Rows, each with its class:
[-24   3   5  11  16   4  -5  -8  -4 -11   3  17   2   3  -2  -7   8   5
  20   5  -2   2 -33  -3   5  -5 -11 -26   1   6  -1  -9   4  15   4  -2]
(80)
[ 11   1  -7   7   3  10  -3   5  -4   3  -4  18  21 -24  -1   0  15  37
  -4  -1   0 -12  -1  -6 -22   5  17 -15  -7  -3  -6 -13   5  17 -16  -3]
(86)
[-15   7  -4  15  16  22  -1  22   4   0  11  22   8  12  -4 -12  17  16
   3   1   0  -3 -12  -7 -17   5  -7 -17 -10  -5 -16  -1  10  22  -9   3]
(86)
[-18  23   0  13   5   0   5  -9  10 -23  -3   5   6  17  15  -3   4  -4
  31   3  -8 -13 -15  -7   5 -18 -25  -4  -5   7  -1  -8   0   4   8   3]
(92)
[-11 -12  -3 -12 -23   1  -4  -2 -13   7  -8  -5  -5  19 -15   4   6   9
   8   3  -2  -7  14  -8  -7   5 -17  -8   1  -4 -12   5  30  -4  13   3]
(98)
[ -1  -2 -10  -3   9   4   4   7  -5   2  -2   6  11  -5  -9  -2  13  10
   4  12  -5  -6  14  -2 -18   4   3 -10   0   7  -7  -1  15   5  -4  -3]
(86)
[ -1  21 -12  11 -14   1 -12 -18   2  -6  -1   2  13   1   1  -1   5  22
   4  -7 -13 -23  15 -15 -19 -10 -18   1 -14   4  -2 -17  23   0   2   4]
(95)
[  3   7  14 -13   3  -5   5 -10   0  -5 -13  -9  20  -4  -9  -3  14  -6
  10   3  -7   1  -6  -5   7  18  -4   0  11  -3 -10  -6  17  -6   9  -6]
(93)
[-24   7  13  14  12 -15  12 -19 -10  -4   8  -7  -7  -5   6  10   3 -21
  22  -1   8   5 -14  -2  13  -1  -6 -21  -7   5   3  -2   3   0   3  -7]
(93)
[ 12  15 -17 -10 -16   0 -10 -15   2  -6 -15 -23  13   8  -4 -17   8  14
 -13   2 -16 -24  25 -15  -8   1 -15  15  -2   2  -6  -8  25 -13  13   9]
(95)
[-15   6  10   8   1  -6  11  -9 -11   1   5   4   9 -14   4   6   9  -6
   8  -4   2   1 -12  -9   9   6  -2 -21  -1   4  -1  -4   2   4   2  -3]
(95)
[-27  33  21 -24  12  -8 -12  -1  11 -24  -7 -27 -20  48 -11 -41  12 -48
  23   8  -9   7 -31 -15  36  -7 -48  30  18   7 -14  16  23 -27  32   6]
(98)
[ -2   3 -47   3   3   1   9 -22  -8   3  -8   2  24 -28  -3   3   9  10
   8   1 -10 -10   2  -5 -11  18  16  -5  -1  -7   4 -10   2   6   0  -1]
(87)
[  5  21  -9  14  -8  12 -14  -2   6 -14 -14   7  14  -8   5  -2  -1  24
  -8   4  -4 -15   1  -6 -23 -19  -6  16  -9  13  -6 -12  -6   8  -5   5]
(92)
[ -7   2   0   8  12  12   3  16   2   1   4  14   7   3  -4   0  12  15
  -5   0  -1   1  -7   1  -2  -5  -1 -18  -6  -6 -14   2   3  15  -9  -1]
(86)
[ -3  13  22  -1  31   4  10   2  12 -14  -5   9  18   3  -4 -22  19 -21
  13   9  -2   7 -44   3  19   1   2  -1  14   8  -2   2  -5   5   2  -1]
(80)
[-22   6   0   7 -18 -12   5 -35 -20   6   4 -11   5  -9   4   9   1  -5
   7   0   2 -13   7 -16  -3  -3 -10 -21  -3   6   5 -19   9  -4   2   3]
(95)
[ 15   4  -3   2   7  11  -3   8   0  -6  -2  20  20  -3  -6   0  17  27
  -8   4  -4 -10   3  -2 -21   1   2  -5  -9  -4  -9   0  16  14 -10   1]
(86)
[  8   6  -3  -1  23  16  -1  15   3  -4  -8  15  19   1 -14  -5  16  25
  -4   9  -5  -7  -4  -2 -12  13   5   1  -2  -3  -9   4  18  13  -8   5]
(86)
[-26  16  20  12  -4  10  17 -41 -15   2   3 -12   2 -24   9   3  -6 -19
  22   4   1  -5 -12  -8  20   3   4 -16  12  10   9 -15  -7  -7  13  -9]
(98)
[ 15  -2  -2   5  21  20   1  16   9   2  -6  24  24  -6 -10  -9  10  24
  -8  -1  -7  -7 -15  -1 -12   6   1  -4  -5  -3 -14  -8   2  23 -10   3]
(86)
[-15   6  -1   0 -17  -1  -2  -2  -9   5   5 -10 -16  15   2   7  -3 -14
  10   4   5  -1   8  -6   3  -4 -19 -17  -2  -2  -4   5  10  -8 -10   0]
(95)
[  5  -6  -1   7   7   5   9   5  -9  10 -10  13  17 -11  -6   4  15  25
  -1  -1  -4  -5   3   0 -10  11   1 -13  -2   0  -7  -4  18   9  -5   1]
(86)
[ -9  -2   5  -5  -4  -9   8 -12  -6   5  -1  -3   7 -15  -2   5   2   6
  -1  -1   0 -10   3  -3  -2  11  13  -6   3   3  -1  -1   7  -2   3   0]
(93)
[-10  26   3  -2  17   5  -1   2  12 -18  -9  -5  14   7   3 -19  10  -3
   6   8  -1  -4 -21  -6   8   6 -14  17   4   2  -3  -1   9   5   6   2]
(92)
[ -2   7   6  -6 -15  -6  -1 -14   4  -6  -5 -12  -2  11  -2  -4  -9  -8
  -4   1 -18 -11  15 -11   2   1 -14  15   0  -2  -4  -2  14 -11  12   4]
(95)
